In the rows, zero is written as 128.
[113 132 136 125 203 135 185 106 127  89 113 124  99 197 104 121 170 134
 159  99 107 173 110 116 182 176 145  73 114 125 137 134 150 116 125 145
 138 178  95 164  99  86 111  99 132  90]	pumi
[150 132 146 149 181 140 137 119 154 139 139 114 143 101 123 128 112 137
 106 150 121  99 174 155 137 132 131 155 154 116 169 125 126 133 178 112
 148 159 139 116 131 124 118 107 132 142]	kadez
[143 129 151 105 156 139 142 121 166 170 147 124 103 114 133 119 137 104
 114 135 146 129 145 122 113 126 134 133  85  48 165  98  89 111 177  91
 135 160 175 143 112 101 113 148 130 123]	tete
[148 133 130 144 191 106  91 126 130  96 205 128  68 133 139 105 103 155
 113 144 132  51  94 123  86 152 135 167 168 124 137 131 171 167 144 110
 161  82 148 137 153 156 157 178 112 124]	tete
[144 140 117 121 167 130 180  81 112  91  99 167 126 138  96 125 138 114
 127 111 102 102  76 105 118 139 157 126 114 101 155 109 144  96 114 101
 152 145 140 135 141 134  81 120 115 159]	liga
[134 159 128 162 126 120  98 122 197 167 133 111 132 115 141  79  93 148
 110 128 124 138  85 155 133 130 133 142 147 113 165 119 114 124 155  92
 126 183 151 130 135 127 117 159 121 146]	rafog
[ 72 166  87  98 119 120 101 128 143  79 184 151 106 126 151 125 180 186
 125 120 131 138 126  60 137 207 149 162 164 165  90 126  88 137  51  91
 107 105 160 113 129 177 129 156 120 108]	der
[145  77 147 151 117 132 123 120  94 155 113 104 115 125 103 155 144 178
 103 166 116 159  74 115 164 147 145 160 215 151  83  99 133 195 114 234
  98  86 143 135 176 134 154 126 113 119]	tar
[118 106 162 112 138  84  78 175 121 112  83  79  60 169 136 143 110 168
  55 150 139 181 152  61  93 162  83 145 174  99  91 101 111 190 137 125
 112 125 186  87 170 138 104 134 137  99]	der
[158 158 130 159 174 181  89  44 119 119  42 142 104 112 116 152 139 132
  55 139 157  43 140 147 125 113  75 174 195 144 106 116 140 148 157 172
 117 106  86 107 144 109 120 167 112  61]	liga
[148  58 108 144 120 177 117  90 176 110 178 134 115 140 163 101 174  81
 162 168 109  82 130 143 122 156 161 147 137 105 139  96  64 139 141 137
 105  76 157 137 118 130 104 139 112 101]	tar
[104 105 146 118 117  44 144  67 140 120 127 125 132 125 119 108 172 157
 140  72 118  96 159 122 156 163 149 170  68 153 148 149 157 199 139 107
 160 148 138 132 118 151 151 156 155  87]	tete
[ 85 110 168 130  79 124 156 163 155 175 110 113 104 135 123 121 182 126
 123 107 120 152 122 171 159 103 128 144 157 139 146 111 111 167 124 133
 111 186 136 142 129 134 115  97 153 115]	rafog
[141 143 120 113 101 155 175 130 118 151 100 160 124 107 130 176 101 112
 110 147 133 128 132 152  96 117 133 123  86 142 146 113 166 127 150 130
 122 152 173 129 114  83  91 131 131 164]	poza
[151 106  97  90 128 128 144  83 115 111 141 168 150  89 137 139 167  96
  87 103 175  81 113 150 127 153 170 180 110 130 129  97 108 172 113 101
 124  82 156 103 122 113 104 178 139 126]	fadit
[137 112 121 119  96 134 166 105 134 154 168 155 115 107 110 113 120  93
 124 109 128  95  66 161 129 114 158 121 120 108 144  99 122  98 140 171
 138 211 160 118 138 132 109 157 131 115]	poza
[147 140  94 104 163 163  95  80 163 161  89 136 142 113 131 176 125 155
 117 137 107  89 131 105 134 103 108 151 130 154 125  93 145 150 193 191
 138 102 130 127 129 121 147 142  88 106]	kadez
[157 117 100 120 180 100  80  67  90  74  56 122 215 119 158 127 111 104
 123  85 135  88 141 145 106 157 115 185  65 110  96 150 151  99 148  28
 160  35  95 114  90 177 117 131 149 110]	pumi
[ 92 145  71 153 164 121 144 121 152 130 110 110  82 161 154 130 171 133
 115 162 109 170 194 120 102 131  98 106 144 141 113 147 134 104 121 169
 150  72 146 140  64 116 129 117 112 114]	fadit
[138  83 127 182 142 134 172 144 111 104  99  91  85  76 101 146 133 144
 109 150 156 125 114 110 133 125 156 110 208 169 171 103 118 144 138 188
 104  80 130 151 138 159 106 155 109 109]	rafog
[129 128 136 117 158 131 129 113  93  83  96 114  73 114 180  73 129 136
 145 183 130 138 148 100 132 150  81 112 121 146 141 152 125  72  88 115
 130 100 105 128 128 140 113 121 169 122]	pumi
[141  75 137  97 134  81 177 116  37  81 205 139 106 116 132 144  83 168
 132 122 137 162  53 153 141 133 170 155 139 137 158 129 128 126  85  84
 152 138 130 142 126 189 135 123 123 115]	pumi
[126 115 144 160 201 102 108  78  48 205  96 114 138 120 108 127 189 131
 137 105 109 158 211  81 146 127 173 161 160 142 148 100  87 102 104 201
 147 128 146 122 147 136 155  55 141  78]	liga
[102 113 141 141 103  98 144 149 136 104 149 105 142 126 103 124 134 156
 109 115 113 174  89 239 166 159  81 130 136 126  80 149  76 182 104 176
 124 152 147  99  87 145  90 122  88 172]	pumi
[163 115 109 162 132 146 118  91  92  81 136  98  97  71 186 146 159 152
  99 123 158  90 120  44  63 153 115 133 142 129 129 134 132 140 130 120
 137  46 112 113 175 152 144 162 156 101]	fadit
[124 129  80 166 127  81 110  62 121  54 135 109 138  83 166 124 138 120
 145  62  74 102 142 131 144 132 119 126  94 105 158 123 133  63 126  92
 133  39 106 148  67 172 117 108 134  97]	tete
[103 154  65 124 134 130 129 108 148 100 199  90 147 104 152 148 150  69
  70  78 104 125 101 129 174 116 139 107 118  87 153 142 153 142  97 191
 115  97 127 120 113 141 129 159 127  90]	tar
[140 159  85 125 201 109 146  82 122 103 162 136  88 142 108 107 145 148
  87 173 138 117 141 109  96 176 173 144 156  75  90 131 154 165 118 126
 128  53 179 142  94  92  97 199  98 132]	tar
[134 161 115  91 196 100  94 146 181 133 182 111  90 100 126 137 136 121
 158  79 135 111 132 132 143 130 134 135 119 126 147 134 159 131 171 114
 133 159 121 168 114 135 113 147  85 106]	tete
[168  62 103 186 100 133  80  87 139 109 105  77 140  98 145 155 152  68
 129 119 126 164 123 133 151 149  91 165 147 122 105 144 123  99 105 165
 121  71 124 116 133 141 145 152 136 109]	fadit
[134 156  99 109 144  96 116  97 156 115  50 109 174 123 140 155 135 107
  79  93 118 148 156  84 149  99 119 139 111 146 128 136 149 165 151  99
 129 102 130 144 125 159 123 128 116 134]	fadit
[144  65 134  80 132 136 116  97  73  96 109 118  87 124 135 108 128 163
 166  90 125 122 133  97 129 167 115 100 105 103 126 119 137  85 118 202
 131 148  96  84 150 117 133 127 164 122]	pumi
[138 110  98 134 205 121 118 147  84 136 125 145 119 130 134 153  86 114
 152 117 142 186 145 103 125 125 162 119 113 129 108 118 139 112  97 141
 117 117 161 112 161  97 172  97 121 132]	pumi
[107 128 144 145 188 128  92 121 151 134 145 114 102  75 172 113 193 116
  90 134 130 123 116 182 219 126  95 186 201 174 150 106 135 121 146 116
 120 127 132 114 125 150 139  70 124  89]	liga
[141 136 112  62 168 112  83 127 131  95 241 134  92 116 204 142 170 132
 148 144 110 102 143 133 163 145 117 134 160 165 169 123 139 145 148 138
 123  55  96 166  84 118 127 151 160 113]	kadez
[147 123 129 169  93 127 104 133  73 112 100 109 116 102 178 128  92  74
 128  76 116 156 174 148 141 123 159  93 100 161 123 124 152 142 117 174
  74  79 134 161 104 106 147 158 165 133]	tete
[ 88 133  71 106 119 169 204 112 141  99 117 153 141 136 144 132  97 137
  84 143 134 156 108 126 138 159 142 133 122 110 157 138  97 114  74 194
 103 146 101 151 104 146 108 214 180  97]	liga
[100  57 112 110 143 122 143 147 129 187 124 130 154 126 105 119 203 152
 123 108 128 128 133 164 114 130 126 169 162 107 117 106  86 178 137 143
 131 116 117  93 111 124 129 144 171 128]	kadez
[109  92 110 109 123 117 110 127 104 114 108  99  51  74 136 112 188 151
 137  95 156 141  96  81 101 190 136 128 154 147 132 135 133 182  89 145
 107 107 152 103 174 129 109 190 172  88]	liga
[152 114 113 111 124 146 150 111 175 100 168 121  97 116 113 141 105 128
 144 162 131 124 108 116 121 155 155 143 110  99 132 124 139 132 131 152
 138 106 152 188 122 136 117 155  90 129]	fadit
[144 119  96 175 109 110 151 119 122 134 172 102 128 130 109 107 154 102
  87 120 161 133  60 151 171 108 129  59 171 147 131 104 128 143 166 238
 144 138 125  52 114  92 164 164 109  71]	kadez
[128  88 146 136 119 108 106 121 113 162 175 105 165 112 124  91 103 134
 130  91 123 182  38 145 156 195 171 118 117 130 172 123  95 132 116 120
 112 207 141 130 141 129 111  92 128 146]	poza
[137 137  80 126 222 101 106  68 137 124  77  94  85 165 111 111 117 185
 106 149 130 112 156  76 115 120 126 172 200 178 167 123 126 111 138 195
 156 104  88 139 110 185  97 136  80  71]	rafog
[110 184  80 108 119 132 126 129 112 108 188 111 144 120 173 163 118 192
 115 114  92 136 132 121 155 131 145 162 138 168 175 133 139 155 104 130
 127 155 110 127 103 172 107 131  90  86]	tar
[ 99 164 154 131 191 156 127 119 146 174 136 162 158 112 128 139 124  89
 103 133 110  83 121 110 152 112 164 121 131 163 166 119 124 111 140 105
 123 154 140 203 138 161 145  98 105 137]	poza
[179 133 139 150 118 155 141 149  90  72  96 122  54  89 109 165  84  79
 105 166 141 115 141 148  91 150 114  68 163  82 113 107 131 113 142 148
 105 123 206 108 128  78  65 147 134 149]	poza
[ 93 139 167 114  58 110 163 133 116  32 217 149 116 142 163 145 124  88
  59 141 125 104 123 166 171 149 142 128 138 114 154 116 153 164 119  41
 100 137 169 145 108 136  93 116 134  91]	der
[ 87 101 124 133 132 134 158 164  94 124  73 131 136 154 147 142 108 120
  82 139  93 206 140  88 151 110 115  84 174 116 109 111 144  96 131 151
  77 142 137 135 141 125 131  84 126 174]	kadez
[ 96 157 114 152 207 158  92  73 143 145  62 156  92 155 166 118 164 160
 127 164  74 135 167  68 143 141 116 151 196 175 192 119 141 101 134  62
 111 148 138 170 144 119 121 123 118  95]	liga
[131  85 131 126 115 124  90 133 147  84 183 152 124 157 158  69 129  83
 119 152 138 142 106 164 166 122 132 133 161 134 123 109  81 168  89  64
  64 100 105 134 117 110 129  88 140 128]	der
[129 139 155 157  55 149 110 106  94 172 163 149 188  89 147 131 121  77
  91 172 138 112  77 174 183 144 161 129 143 117 166 103 123 135 100 140
 105 108 190 130 147  84 169 150 173 122]	rafog
[128 113 114 110 164 167 165 131 167 139 154 143 122  97 119 193 168 137
 125 124 102 121 137 133 147 121 121 105 167 118 153 128 155 146 156 164
 135 163 152 133 157 102 144 106 126 180]	fadit
[111  97 143 120 172 150 135 115 151 149  74 119 144 161 106 147 154  95
 117 140 102 134 115 161 162 130 102 149 112 123 188 132 129 103 111  98
 153 140 120 142  83 133 113  88 119 155]	rafog
[133 124 132 107  99 136 194 112 152 114 109 174 122 137 124 154 179  66
 135 151 149 112  99 204 135 128 111 126 119 146  65 139 117 138 121 122
 130 128 125 168  93 113  85 131 125 133]	fadit
[ 83 114 120  83 110 115 148  96 148 120 186 155  98 182 120 162 117 157
  70 156 100 140 147  84 118 118 126 143 137 115 119 107 114 148 105 217
 110 107 152 159 124 148 124 128  82 138]	der
[119 155 114 138 138 152 140 108 213 142 121 122 118 127 125 120 183 113
 131 172 134 121 163 124 162 130 136 132 155 142 145 123 136 136 177 143
 125 130 176 148 103 114 123 147  97 122]	rafog
[121 139 115 128 149 144 184 108 151 114 140 146 112 128 129 105 143 150
 119 146 140  92 126  73 100 145 165 126 130 132 148 121 132 105 131 124
 147 127 121 161 144 152 119 138 114 134]	fadit
[138 120  70 116 137 133 141  77 131 123 196 135  83 140 148 162 124 132
 105 150 143 122 147 156 155 103 179 144 170 141 140 102 171 134 160 166
 143 117 177  86 105 111 171  98  86  44]	tar
[137 135 105 155 112 103 130 124 198 130 124 117 123  89 120 137 162 146
 157 151 123  89 153 141 111 151 129 168 139 150 164 122 178 166 178 128
 139 107 186 115 147 105  81 158 116 140]	rafog
[135 148 105 124 149 135 141 145 171 113 130 118 157 122 148 128 118 146
 113 156  93 119 142  98 134 106 113 132 149 111 172 101 113 125 176 123
 137 133 142 109 143 148 105  97 123 148]	kadez
[119 105 123 145 134 159  89 118 112 148  50  66 167  93 169 139 128 109
  84  67  98 141 157 149 123 116 107  81 117 111 116 127 118 101 154 172
  93  69  84 118 102 145 114  46 143 157]	tar
[109 102 128 158 170  91 100  96 140  86  94 121 112 112 178 122 169 169
 157 121  82 106 185 108 107 186 123 153 144 157 160 108 103 132 142  77
 125  33 164 129 154 143  84  70 166 123]	pumi
[103 151 111 155 148 117 103 103  98 104  67 103 144 123 163 125 154  68
  91 121 122 115 154 100 163 127 140 122 115 194 173 132 119 110  84 117
 133  29 132 154  65 183 137 160 134  99]	rafog
[112 176 130 158  45 146  92 118  94 118  90 113 123 135 124 160 183 119
 109  93 115 165 128 136 123 166 104  89 141 149  43 149 159 149  95 124
 108 105 159 102  97  93 132 144 134 132]	der
[118  75 154 131 165 174 133 109  78 143 111  85 104 120 161 111 141 120
 106 184 120 226  85  74 172 123 123 132 173 134 177 106  95 125  99 150
  69 119 132 183 187 133 105  42 114  99]	pumi
[117 118 143 105 172 196 176 145 137 151  79 159 142 139  88 157 133 119
 129 147 141  79 133 180 125 103 118 110 125 119 135 126 111 141 137 131
 157 149 120 122 120 122 151 121 147 126]	pumi
[140 122 145 152 197 137 106 122 128 173  94  92 107  88 101 100 170 116
 119  75  99  82 138 163 135  97 130 137 142 117 132 120 139 145 137 143
 129 134  92 139 117 135 100 135 113 132]	tar
[130 130 111 133 167 121 119 145 134 114 154 106 125 100 148 114 123 100
 132 151 129 131 122 153 130 149 121 108 133 164 142 142 132 117 116 136
 132 108 126 136 109 140  98 107 136 122]	der
[ 93 181 111 122 129 138  75 139 144 155 171 128 101 121 149 122 114 150
  80 120 134 143  82 119 127 144 122 117 150  98 145 100 102  93 111 148
 120 111 146 121 116 125 149 156 110 105]	liga
[124 139 119 120 121 122 124  90 132 123 193 134 115 134 116 122 123 178
 152 135  90 109 124  97 139  96 142 133 146 114 189 120 161 137 151 121
 146 164 145 140 157 137 150 131  80  98]	pumi
[157  96  76 149 126 157  96  63 127 124 117 100 136 141 109 124 129 173
 138 148  57 159 154 121 118 144  93 161 189  88 148 130 130 142 158 181
 105 178 134 117 122 100  67 183  77 133]	kadez
[122  83 144 149 138  68 136 130  91 143  91  93 150 115 100 138 133 131
  97 181 111 206 180 106 157 142 116 147 145 107 102 121 138 189 163 173
 100 152 217 128 138 115 103  85  91 127]	poza
[139 157 113  95 101 121 135  82 109 145 150 147 130 179 128 118 144 137
 129  99 111 158 130 146 121 123 164 125 143 135 162 143 132 131 123 104
 159 183 145 103 100 123 138 122 140 151]	liga
[123 141 103 125  74  80 104 135 196 126 203 126 102 127 142 143 112 154
 133 137 123 100 126 173 146 133 107 150 171 185 215 134 150 124 139 135
 147 133 113 108 107 129 123 162 163  95]	poza
[148  99  89 137 134 170 124  92 164 124 168 138  87 106 119 129 134 136
 126 169 162  53  82 160 107 176 147  97 162 158 182 133 119 160 100 170
 131  58 121  88 135  79 137 185 148 114]	tar
[141 126 176 186 105  80 141 114  81 130 123  70 103 134 130 161 119 109
  49  82 125 165 142  83 114 104 134 107 128 154 196 119 127 154  88 149
 145 114 138  83 182 132 132  58 183 112]	der
[105  95  46 127 189 128 118 153 212 113 154 176  55 144 107 146 175 144
 204 117  92 111 104 123 123 136 137 145 185 147 109  92 124 163 115 203
 115 112 158 129 156 114 127 171 102 103]	liga
[144 103  92 134 104 204 100 114 188 170 161 117 164 103 132 145 170  71
 161 119 127 148 139 112  74 141 186 195  50 116 113 123 121 144 106  80
 124  31 192 154 105 138 148 139 108 184]	der
[119 125 102 166 140 153 103 135  75  96 110 159 144 145 216 132 110 105
 149 168  94 143 189  82 116 160 153  74 165 148 135 109  92  95 128  96
  86 105 171 136 134 114 152  69 192  95]	poza
[109 142  99 186 252  65 137  90  75 135 152 130 126 126 124  74 112 125
 107 115 109 119  86  71 139 119 194  99 147 179 156 124 167 165 125 153
 140 133 164 162 176 154 158 100  64  99]	tete
[129 157 104 132 139 135 169 129 177 113 159 153 133 107 136 140 100 145
 121 103 123 146 154 141 109 126 155 127 152 110 123 125 112  89 152 155
 112 166 145 121 151 143  98  78 110 206]	liga
[114  56  80 152 110 143 174  86  87 151  83 128 191  70 140 177 126 132
 158 127 101 146  85 109  87 125 136 106  74 105 126 151 134  99  87 135
 126  69 107 133 155 145 151  66 164 133]	tar
[101 107  90 119  83 152 179 127  81  82 141 118 134 178 161 184 139 132
 114 158  84 166 111  90 104 128 121  49 141  81 147 129 109 123 105 157
 113  83 124 132 111 127 115  70 142  96]	tar
[128 121  97 145  94 182 132 130 196  95 127  98 113  99 113 150 173 138
 120 108 122 102  49 175 168 169 105 114 134 153 152 119 102 201 108 177
 139 117 131 107 111 121 125 177 125 102]	fadit
[135  90 162 155  78  95 138 142  72  82 147 123  91 133 161 134 105 121
 122  63 138 140 117 104 101 205 166 117 134 109 114 111 139  91 135 135
  86 131 131 155 146 136  89 200 159 123]	tete
